Below is a small trained network, with its code and all its weights. Each question gives an input and a target symbol and asks what happens when units are switched off, that is, made to give their printed mean instead of their output.

import numpy as np


def w(rows, s, z=0):
    codes = np.array(rows[::2]) - 128.0
    scale = np.full(codes.shape[1], s)
    scale[-1] = z or s
    return codes * scale


def f(y):
    return np.maximum(y, 0)


def softmax(a):
    e = np.exp(a - a.max(-1, keepdims=True))
    return e / e.sum(-1, keepdims=True)


def log_softmax(a):
    a = a - a.max(-1, keepdims=True)
    return a - np.log(np.exp(a).sum(-1, keepdims=True))


def net(x, mask):
    ids = ['αδεζθξφψ'.index(c) for c in x.split()]
    T = len(ids)
    res = E[ids] + P[:T]
    q, k, v = (res @ M[0].T for M in (Q, K, V))
    z = softmax(np.where(np.tri(T) > 0, q @ k.T / 2**0.5, -1e9)) @ v
    res = res + np.where(mask[0], z, O[0][:, -1]) @ O[0][:, :-1]
    y = f(res @ A[0][:, :-1].T + A[0][:, -1])
    res = res + np.where(mask[1:13], y, B[0][:, -1]) @ B[0][:, :-1]
    return log_softmax(res[-1] @ U[:, :-1].T + U[:, -1])


Q, K, V, O, A, B = {}, {}, {}, {}, {}, {}
E = w([
[133,164,118,101,160],'α',
[153,153,120,149,143],'δ',
[175,163,127,127,4],'ε',
[148,96,76,88,108],'ζ',
[127,15,194,94,112],'θ',
[85,38,198,156,220],'ξ',
[40,148,121,156,61],'φ',
[89,38,49,122,146],'ψ',
],0.022)
P = w([
[182,109,92,245,132],'0',
[159,91,124,204,113],'1',
[140,105,141,175,115],'2',
[138,121,151,143,109],'3',
[111,122,145,142,116],'4',
[140,142,148,107,104],'5',
[114,138,143,110,112],'6',
[75,121,124,133,126],'7',
[124,141,131,81,112],'8',
[95,130,118,100,124],'9',
[104,138,123,88,122],'10',
],0.012)
Q[0] = w([
[215,75,254,103,186],'H0',
[101,214,85,113,31],'H0',
],0.008)
K[0] = w([
[156,130,226,185,109],'H0',
[30,180,52,3,112],'H0',
],0.0073)
V[0] = w([
[181,116,90,58,154],'H0',
[141,231,255,159,121],'H0',
],0.0098)
O[0] = w([
[203,4,155,163,249,118],'H0',
[51,2,118,252,117,2],'H0',
],0.0076,0.011)
A[0] = w([
[95,117,150,89,166,129],'N0',
[75,126,27,99,119,154],'N1',
[106,162,113,168,85,205],'N2',
[208,109,178,149,87,147],'N3',
[155,180,181,168,103,103],'N4',
[118,176,130,81,130,117],'N5',
[138,75,140,136,251,144],'N6',
[65,72,120,114,85,175],'N7',
[81,92,164,114,85,5],'N8',
[108,105,132,27,110,2],'N9',
[111,66,155,121,151,252],'N10',
[141,115,154,157,42,16],'N11',
],0.013,0.0045)
B[0] = w([
[80,26,27,159,179,174],'N0',
[191,130,224,103,93,209],'N1',
[57,45,177,87,188,177],'N2',
[86,117,57,132,130,178],'N3',
[77,118,35,200,253,175],'N4',
[62,108,156,176,121,248],'N5',
[145,134,228,160,36,167],'N6',
[185,185,102,93,109,173],'N7',
[148,171,182,94,228,154],'N8',
[159,64,150,187,204,236],'N9',
[168,203,91,121,99,172],'N10',
[162,91,121,147,83,165],'N11',
],0.0077,0.011)
U = w([
[143,53,103,83,166,93],'α',
[142,161,109,154,128,97],'δ',
[43,117,113,46,87,113],'ε',
[125,127,114,146,113,65],'ζ',
[97,158,113,204,218,79],'θ',
[218,173,115,59,37,253],'ξ',
[199,155,199,254,112,67],'φ',
[122,98,105,157,97,95],'ψ',
],0.01,0.0044)

Each question gives the input, a string of symbols that net reads in full, and the target symbol t.
The units are the heads (2 rows each of Q, K, V and O) and the neurons (one row each of A and B). Each row of codes is followed by its name. A weight is (code - 128) times the scale printed after its matrix; where a second scale follows, it is the last column's (O, A, B and U).
mask holds one flag per unit, heads first, then neurons. A switched-off unit (its flag False) gives its mean, the last column of its rows in O or B, instead of its output. The means were averaged over made-up inputs and are rounded, as every weight is.
A unit's drop is (log p(t) with every unit on - log p(t) with that unit switched off) / (log p(t) with every unit on - log p(t) with every unit switched off).
The circuit of an input: a set's keep is (log p(t) with only the set's units on - log p(t) with every unit switched off) / (log p(t) with every unit on - log p(t) with every unit switched off). Starting from the 12 units with the biggest drops (on a tie, the unit counted first), units are removed one at a time, each time the one whose removal leaves the highest keep (on an exact tie, the one counted first), for as long as the keep stays at least 0.8.
circuit, biggest first: the units of the circuit, biggest drop first
unit that matters most: the unit with the biggest drop
top k neurons: the k neurons with the biggest drops, biggest first
drop when u is switched off: that unit's drop, to one decimal
input ε φ α δ ψ δ ξ ψ ψ θ, target ξ: top neuron	(N7)
input ψ ψ ζ ξ ψ ψ ξ ψ α, target θ: circuit, biggest first	(H0 N5 N9 N1)
input δ ξ ζ θ φ ψ, target ξ: top 3 neurons	(N1 N4 N2)
input ζ ψ φ φ, target θ: top 3 neurons	(N4 N5 N6)
input ξ ε φ, target ε: top 2 neurons	(N2 N9)
input ε δ δ θ ζ ψ, target ξ: circuit, biggest first	(N1 N4 N2)
input ζ φ φ ζ δ φ ε, target ε: top 2 neurons	(N2 N9)
input ψ ε θ, target ξ: circuit, biggest first	(N10 N5)
input ψ α ψ ζ ζ α ζ ψ α, target θ: top 3 neurons	(N5 N1 N9)
input δ ε θ φ α, target ε: top 3 neurons	(N9 N4 N2)
input θ δ δ, target θ: top 3 neurons	(N4 N1 N6)
input δ α ξ ξ φ α, target ε: drop when N9 is switched off	0.5
input ψ α ψ ψ ε, target θ: drop when N2 is switched off	0.0
input ε ψ ψ ε, target θ: drop when N4 is switched off	0.6
input φ ψ ζ δ, target θ: unit that matters most	N4
